Below is a small trained network, with its code and all its weights. Each question gives an input and a class and asks what happens when units are switched off, that is, made to give their printed mean instead of their output.

import numpy as np


def w(rows, s, z=0):
    codes = np.array(rows[::2]) - 128.0
    scale = np.full(codes.shape[1], s)
    scale[-1] = z or s
    return codes * scale


def norm(h):
    return h / np.sqrt((h * h).mean(-1, keepdims=True) + 1e-5)


def f(y):
    return np.maximum(y, 0)


def log_softmax(a):
    a = a - a.max(-1, keepdims=True)
    return a - np.log(np.exp(a).sum(-1, keepdims=True))


def net(x, mask):
    res = np.array(x, float).reshape(1, 3) / 4 @ E
    u = 0
    for l in range(4):
        y = f(norm(res) @ A[l][:, :-1].T + A[l][:, -1])
        res = res + np.where(mask[u : u + 8], y, B[l][:, -1]) @ B[l][:, :-1]
        u += 8
    return log_softmax(norm(res)[-1] @ U[:, :-1].T + U[:, -1])


A, B = {}, {}
E = w([
[41,106,125,215,45],'x0',
[73,83,119,45,97],'x1',
[210,114,145,123,4],'x2',
],0.0031)
A[0] = w([
[72,76,64,93,97,3],'0.n0',
[120,162,139,120,124,74],'0.n1',
[78,65,142,41,107,141],'0.n2',
[61,95,112,201,112,108],'0.n3',
[238,100,148,88,69,94],'0.n4',
[142,162,114,77,211,112],'0.n5',
[142,152,155,151,3,3],'0.n6',
[124,117,121,143,129,50],'0.n7',
],0.0055,0.0023)
B[0] = w([
[107,127,254,113,140,176],'0.n0',
[120,111,137,120,130,128],'0.n1',
[109,103,56,49,108,242],'0.n2',
[128,225,115,106,123,238],'0.n3',
[106,248,138,95,117,255],'0.n4',
[154,22,147,167,117,231],'0.n5',
[176,18,91,155,171,229],'0.n6',
[140,132,127,119,138,128],'0.n7',
],0.0049,0.003)
A[1] = w([
[179,38,185,219,149,29],'1.n0',
[196,191,105,186,72,72],'1.n1',
[129,160,66,208,106,78],'1.n2',
[27,217,152,135,137,123],'1.n3',
[18,116,182,124,85,2],'1.n4',
[126,37,150,201,4,118],'1.n5',
[145,80,192,65,165,177],'1.n6',
[44,58,60,80,80,110],'1.n7',
],0.0043,0.0031)
B[1] = w([
[174,136,88,154,197,170],'1.n0',
[130,170,165,116,243,215],'1.n1',
[125,157,63,124,140,190],'1.n2',
[116,214,128,134,74,216],'1.n3',
[137,186,182,89,224,159],'1.n4',
[123,53,116,126,253,237],'1.n5',
[115,104,106,200,60,242],'1.n6',
[113,122,235,105,166,251],'1.n7',
],0.0053,0.0025)
A[2] = w([
[132,147,80,235,164,101],'2.n0',
[57,170,113,30,63,75],'2.n1',
[111,113,112,100,116,158],'2.n2',
[139,107,108,157,103,44],'2.n3',
[120,217,95,115,46,91],'2.n4',
[98,139,159,116,115,125],'2.n5',
[117,2,94,91,112,2],'2.n6',
[144,144,82,45,56,31],'2.n7',
],0.0049,0.0032)
B[2] = w([
[174,106,78,152,46,254],'2.n0',
[241,164,67,119,102,227],'2.n1',
[136,114,130,85,120,181],'2.n2',
[148,128,143,130,159,128],'2.n3',
[120,2,125,157,163,195],'2.n4',
[188,144,125,138,180,168],'2.n5',
[25,61,231,100,127,185],'2.n6',
[125,133,85,116,22,169],'2.n7',
],0.0049,0.0025)
A[3] = w([
[72,178,119,78,112,77],'3.n0',
[165,60,105,190,144,3],'3.n1',
[113,48,158,90,151,50],'3.n2',
[114,173,110,186,89,49],'3.n3',
[96,75,151,112,121,43],'3.n4',
[168,202,254,142,100,87],'3.n5',
[68,151,150,62,99,90],'3.n6',
[152,159,99,184,118,88],'3.n7',
],0.0078,0.0043)
B[3] = w([
[206,188,124,163,164,199],'3.n0',
[254,85,105,177,195,243],'3.n1',
[35,98,164,110,79,253],'3.n2',
[94,110,102,114,56,192],'3.n3',
[68,103,145,128,116,193],'3.n4',
[26,183,181,151,191,227],'3.n5',
[174,170,143,203,181,253],'3.n6',
[78,84,109,96,99,253],'3.n7',
],0.0071,0.0022)
U = w([
[233,61,89,209,187,185],'0',
[123,248,183,150,202,189],'1',
[40,31,193,95,119,164],'2',
[222,155,106,57,36,49],'3',
[47,155,35,187,33,4],'4',
],0.017,0.0018)

Each question gives the input, the list of numbers given to net, and the class t.
The units are the neurons (one row each of A and B). Each row of codes is followed by its name. A weight is (code - 128) times the scale printed after its matrix; where a second scale follows, it is the last column's (A, B and U).
mask holds one flag per neuron, layer by layer. A switched-off neuron (its flag False) gives its mean, the last column of its row in B, instead of its output. The means were averaged over made-up inputs and are rounded, as every weight is.
A unit's drop is (log p(t) with every unit on - log p(t) with that unit switched off) / (log p(t) with every unit on - log p(t) with every unit switched off).
The circuit of an input: a set's keep is (log p(t) with only the set's units on - log p(t) with every unit switched off) / (log p(t) with every unit on - log p(t) with every unit switched off). Starting from the 12 units with the biggest drops (on a tie, the unit counted first), units are removed one at a time, each time the one whose removal leaves the highest keep (on an exact tie, the one counted first), for as long as the keep stays at least 0.8.
units of the circuit, in order: the units of the circuit, biggest drop first
unit that matters most: the unit with the biggest drop
top k neurons: the k neurons with the biggest drops, biggest first
k most important neurons of layer l: the k neurons of layer l with the biggest drops, biggest first
drop of u: that unit's drop, to one decimal
input [-3,0,7], class 1: top 2 neurons => [0.n4 0.n2]
input [7,1,3], class 2: top neuron => [3.n2]
input [1,3,6], class 2: top 2 neurons => [0.n6 0.n3]
input [-6,4,1], class 3: 2 most important neurons of layer 0 => [0.n4 0.n6]
input [-1,-5,-7], class 0: units of the circuit, in order => [0.n5 0.n4]
input [8,0,2], class 0: units of the circuit, in order => [1.n5 3.n1]
input [1,3,0], class 1: top 3 neurons => [1.n7 0.n0 0.n6]
input [-6,4,0], class 2: top 2 neurons => [0.n5 0.n3]
input [5,-8,0], class 4: top 2 neurons => [0.n3 0.n5]
input [1,-7,0], class 4: top 4 neurons => [0.n5 0.n6 1.n7 2.n0]
input [-8,1,-4], class 2: 2 most important neurons of layer 0 => [0.n5 0.n6]
input [2,-3,0], class 4: 2 most important neurons of layer 0 => [0.n3 0.n5]
input [0,-8,-7], class 0: top 2 neurons => [0.n4 0.n5]
input [5,-2,6], class 0: unit that matters most => 0.n6
input [0,-6,-8], class 0: top 2 neurons => [0.n4 0.n5]
input [-6,2,1], class 3: top 4 neurons => [1.n5 0.n4 0.n6 2.n7]
input [1,3,8], class 2: top 3 neurons => [0.n6 0.n3 1.n5]
input [-5,1,-4], class 2: top 2 neurons => [2.n6 3.n2]
input [-8,-4,-6], class 0: drop of 0.n5 => 0.1
input [-4,1,2], class 3: drop of 0.n4 => 0.6
input [1,-2,-5], class 4: top neuron => [0.n6]
input [5,1,-3], class 1: drop of 1.n4 => 0.2
input [3,-3,0], class 4: drop of 0.n3 => 2.8
